Below is a small trained network, with its code and all its weights. Each question gives an input and a class and asks what happens when units are switched off, that is, made to give their printed mean instead of their output.

import numpy as np


def w(rows, s, z=0):
    codes = np.array(rows[::2]) - 128.0
    scale = np.full(codes.shape[1], s)
    scale[-1] = z or s
    return codes * scale


def f(y):
    return y / 2 * (1 + np.tanh(0.7978845608 * (y + 0.044715 * y**3)))


def log_softmax(a):
    a = a - a.max(-1, keepdims=True)
    return a - np.log(np.exp(a).sum(-1, keepdims=True))


def net(x, mask):
    res = np.array(x, float).reshape(1, 3) / 4 @ E
    y = f(res @ A[0][:, :-1].T + A[0][:, -1])
    res = res + np.where(mask, y, B[0][:, -1]) @ B[0][:, :-1]
    return log_softmax(res[-1] @ U[:, :-1].T + U[:, -1])


A, B = {}, {}
E = w([
[107,131,89,155,226,242],'x0',
[121,54,242,65,120,205],'x1',
[253,155,136,120,157,117],'x2',
],0.013)
A[0] = w([
[139,166,94,134,172,205,156],'n0',
[166,110,124,128,176,178,77],'n1',
[134,147,102,132,49,17,254],'n2',
[54,126,61,163,127,85,221],'n3',
[101,121,106,137,142,101,124],'n4',
[167,107,206,96,95,92,117],'n5',
[190,134,178,125,132,151,85],'n6',
[42,169,87,152,111,103,225],'n7',
[136,117,161,109,68,117,117],'n8',
[185,124,205,120,163,141,85],'n9',
[247,141,143,127,125,110,162],'n10',
[124,122,80,135,128,149,146],'n11',
[215,152,63,149,171,104,125],'n12',
[36,113,215,118,113,156,159],'n13',
[125,120,134,167,147,110,117],'n14',
[109,150,58,124,160,114,182],'n15',
[224,162,69,150,148,95,151],'n16',
[116,132,155,129,158,153,88],'n17',
[99,138,106,159,147,171,152],'n18',
[55,102,176,123,70,62,206],'n19',
[132,158,122,147,152,122,120],'n20',
[88,144,128,130,141,130,207],'n21',
[51,113,178,111,128,143,149],'n22',
[193,119,89,132,185,181,97],'n23',
[48,124,92,129,195,190,119],'n24',
],0.016,0.005)
B[0] = w([
[101,189,162,174,127,127,184],'n0',
[142,153,212,120,108,172,163],'n1',
[175,137,98,14,209,179,250],'n2',
[92,132,174,96,200,91,214],'n3',
[120,135,161,127,147,136,151],'n4',
[144,87,131,132,46,53,187],'n5',
[153,106,211,97,103,109,162],'n6',
[90,136,171,82,192,99,210],'n7',
[117,121,120,151,83,80,168],'n8',
[163,99,231,76,106,115,171],'n9',
[221,62,108,122,102,101,197],'n10',
[112,115,135,159,132,124,150],'n11',
[161,177,92,208,110,119,198],'n12',
[101,136,46,155,78,183,196],'n13',
[129,139,138,138,138,134,135],'n14',
[98,132,138,173,160,84,185],'n15',
[193,151,59,176,146,143,206],'n16',
[143,119,157,122,133,171,143],'n17',
[128,84,134,161,151,140,164],'n18',
[53,166,54,98,67,108,213],'n19',
[138,138,135,160,137,130,147],'n20',
[109,103,99,133,154,128,154],'n21',
[117,126,72,147,113,184,176],'n22',
[105,200,183,142,84,152,176],'n23',
[126,3,148,145,157,188,194],'n24',
],0.04,0.026)
U = w([
[67,150,129,34,201,87,252],'0',
[22,112,204,184,210,60,57],'1',
[62,180,92,106,53,120,196],'2',
[141,74,124,167,115,213,78],'3',
[210,169,93,95,142,158,47],'4',
[131,180,149,251,132,120,49],'5',
[139,67,159,115,76,47,199],'6',
[137,173,236,93,96,171,95],'7',
],0.011,0.0018)

Each question gives the input, the list of numbers given to net, and the class t.
The units are the neurons (one row each of A and B). Each row of codes is followed by its name. A weight is (code - 128) times the scale printed after its matrix; where a second scale follows, it is the last column's (A, B and U).
mask holds one flag per neuron, in row order. A switched-off neuron (its flag False) gives its mean, the last column of its row in B, instead of its output. The means were averaged over made-up inputs and are rounded, as every weight is.
A unit's drop is (log p(t) with every unit on - log p(t) with that unit switched off) / (log p(t) with every unit on - log p(t) with every unit switched off).
The circuit of an input: a set's keep is (log p(t) with only the set's units on - log p(t) with every unit switched off) / (log p(t) with every unit on - log p(t) with every unit switched off). Starting from the 12 units with the biggest drops (on a tie, the unit counted first), units are removed one at a time, each time the one whose removal leaves the highest keep (on an exact tie, the one counted first), for as long as the keep stays at least 0.8.
circuit, biggest first: the units of the circuit, biggest drop first
k most important neurons: the k neurons with the biggest drops, biggest first
drop when u is switched off: that unit's drop, to one decimal
input [-5,1,2], class 6: circuit, biggest first -> n5
input [1,1,-5], class 3: 4 most important neurons -> n2, n24, n13, n22
input [3,-5,1], class 5: 2 most important neurons -> n12, n16
input [-6,8,1], class 6: 2 most important neurons -> n5, n9
input [-3,1,-7], class 2: 2 most important neurons -> n13, n19
input [1,1,-1], class 3: 2 most important neurons -> n19, n3
input [2,1,8], class 7: 2 most important neurons -> n9, n6
input [8,1,5], class 7: 3 most important neurons -> n1, n9, n23
input [8,4,-1], class 3: drop when n24 is switched off -> 2.5
input [-5,2,8], class 6: drop when n5 is switched off -> 0.2
input [5,-1,-6], class 1: drop when n22 is switched off -> 0.0
input [1,7,-1], class 3: drop when n13 is switched off -> 0.1
